Below is a small trained network, with its code and all its weights. Each question gives an input and a class and asks what happens when units are switched off, that is, made to give their printed mean instead of their output.

import numpy as np


def w(rows, s, z=0):
    codes = np.array(rows[::2]) - 128.0
    scale = np.full(codes.shape[1], s)
    scale[-1] = z or s
    return codes * scale


def f(y):
    return y / 2 * (1 + np.tanh(0.7978845608 * (y + 0.044715 * y**3)))


def log_softmax(a):
    a = a - a.max(-1, keepdims=True)
    return a - np.log(np.exp(a).sum(-1, keepdims=True))


def net(x, mask):
    res = np.array(x, float).reshape(1, 5) / 4 @ E
    y = f(res @ A[0][:, :-1].T + A[0][:, -1])
    res = res + np.where(mask, y, B[0][:, -1]) @ B[0][:, :-1]
    return log_softmax(res[-1] @ U[:, :-1].T + U[:, -1])


A, B = {}, {}
E = w([
[143,126,144,3],'x0',
[50,91,79,157],'x1',
[151,189,61,84],'x2',
[138,118,31,141],'x3',
[234,5,137,157],'x4',
],0.0054)
A[0] = w([
[109,90,11,173,145],'neuron 1',
[126,102,142,138,161],'neuron 2',
[140,137,132,140,111],'neuron 3',
[104,139,190,63,25],'neuron 4',
[91,245,72,158,250],'neuron 5',
[104,162,105,127,118],'neuron 6',
[120,153,151,146,142],'neuron 7',
[201,71,151,138,38],'neuron 8',
[94,131,63,105,142],'neuron 9',
[81,103,143,161,78],'neuron 10',
[90,138,61,105,87],'neuron 11',
[164,168,134,174,112],'neuron 12',
[113,135,153,125,132],'neuron 13',
[123,176,148,4,51],'neuron 14',
[130,149,136,142,129],'neuron 15',
[129,72,132,157,219],'neuron 16',
[143,77,114,151,170],'neuron 17',
[142,64,116,157,206],'neuron 18',
[48,99,178,179,45],'neuron 19',
[225,132,98,62,37],'neuron 20',
[124,126,133,121,120],'neuron 21',
[137,194,150,175,68],'neuron 22',
[91,129,66,96,147],'neuron 23',
[114,131,106,82,202],'neuron 24',
[114,113,153,145,163],'neuron 25',
[140,163,115,152,148],'neuron 26',
[200,63,141,134,71],'neuron 27',
[97,129,182,99,109],'neuron 28',
[106,131,75,120,137],'neuron 29',
],0.015,0.0021)
B[0] = w([
[128,225,52,191,220],'neuron 1',
[115,128,144,152,146],'neuron 2',
[133,117,133,128,128],'neuron 3',
[105,92,70,183,169],'neuron 4',
[253,56,107,110,255],'neuron 5',
[165,118,132,115,154],'neuron 6',
[120,96,142,129,141],'neuron 7',
[195,140,192,158,209],'neuron 8',
[177,169,104,111,175],'neuron 9',
[72,136,149,97,151],'neuron 10',
[186,161,110,108,173],'neuron 11',
[152,76,136,122,146],'neuron 12',
[117,107,132,140,136],'neuron 13',
[59,118,11,120,213],'neuron 14',
[130,107,133,125,132],'neuron 15',
[93,150,148,182,182],'neuron 16',
[116,148,139,186,172],'neuron 17',
[107,156,141,198,190],'neuron 18',
[35,110,189,67,185],'neuron 19',
[94,185,185,36,203],'neuron 20',
[126,126,124,132,128],'neuron 21',
[143,63,151,132,152],'neuron 22',
[175,153,94,99,175],'neuron 23',
[130,147,99,93,161],'neuron 24',
[104,117,150,143,147],'neuron 25',
[145,93,117,126,143],'neuron 26',
[181,146,205,169,216],'neuron 27',
[108,81,114,166,158],'neuron 28',
[162,158,103,131,159],'neuron 29',
],0.039,0.0071)
U = w([
[16,94,185,57,29],'0',
[173,51,150,108,222],'1',
[92,185,174,2,252],'2',
[103,215,93,168,57],'3',
[144,137,221,185,56],'4',
[46,109,30,106,221],'5',
[210,137,93,43,64],'6',
],0.0053,0.0015)

Each question gives the input, the list of numbers given to net, and the class t.
The units are the neurons (one row each of A and B). Each row of codes is followed by its name. A weight is (code - 128) times the scale printed after its matrix; where a second scale follows, it is the last column's (A, B and U).
mask holds one flag per neuron, in row order. A switched-off neuron (its flag False) gives its mean, the last column of its row in B, instead of its output. The means were averaged over made-up inputs and are rounded, as every weight is.
A unit's drop is (log p(t) with every unit on - log p(t) with that unit switched off) / (log p(t) with every unit on - log p(t) with every unit switched off).
The circuit of an input: a set's keep is (log p(t) with only the set's units on - log p(t) with every unit switched off) / (log p(t) with every unit on - log p(t) with every unit switched off). Starting from the 12 units with the biggest drops (on a tie, the unit counted first), units are removed one at a time, each time the one whose removal leaves the highest keep (on an exact tie, the one counted first), for as long as the keep stays at least 0.8.
units of the circuit, in order: the units of the circuit, biggest drop first
most important unit: the unit with the biggest drop
top k neurons: the k neurons with the biggest drops, biggest first
drop of u: that unit's drop, to one decimal
input [-5,6,1,1,-3], class 6: most important unit : neuron 5
input [-8,5,2,-4,-1], class 1: units of the circuit, in order : [neuron 5; neuron 22]
input [-2,-2,-4,-5,-6], class 1: top 2 neurons : [neuron 5; neuron 20]
input [-2,-4,-3,-2,-3], class 1: units of the circuit, in order : [neuron 20; neuron 1]
input [3,8,1,-4,-2], class 5: top 3 neurons : [neuron 8; neuron 27; neuron 20]
input [-7,-3,8,-5,-8], class 1: top 2 neurons : [neuron 22; neuron 1]
input [4,1,3,-4,-8], class 5: top 2 neurons : [neuron 14; neuron 4]
input [-8,-4,-3,3,-1], class 1: top 2 neurons : [neuron 27; neuron 12]
input [-5,2,-7,4,4], class 4: top 2 neurons : [neuron 14; neuron 27]
input [-4,5,0,2,6], class 3: top 2 neurons : [neuron 1; neuron 5]
input [6,8,5,-3,1], class 5: top 4 neurons : [neuron 14; neuron 5; neuron 8; neuron 27]
input [3,5,7,1,5], class 3: top 2 neurons : [neuron 5; neuron 1]
input [-1,2,-7,5,-6], class 6: top 2 neurons : [neuron 5; neuron 20]
input [-8,4,-2,-4,-2], class 0: most important unit : neuron 19
input [8,5,4,-5,5], class 5: top 4 neurons : [neuron 14; neuron 4; neuron 19; neuron 5]
input [-5,7,4,6,-4], class 6: drop of neuron 5 : 0.2
input [0,-6,2,-4,-4], class 5: drop of neuron 14 : 0.5
input [1,-5,-2,-5,-3], class 5: drop of neuron 19 : 0.0
input [-3,7,0,-3,4], class 3: top 2 neurons : [neuron 1; neuron 5]
input [-4,-2,-8,-6,-8], class 0: units of the circuit, in order : [neuron 19]
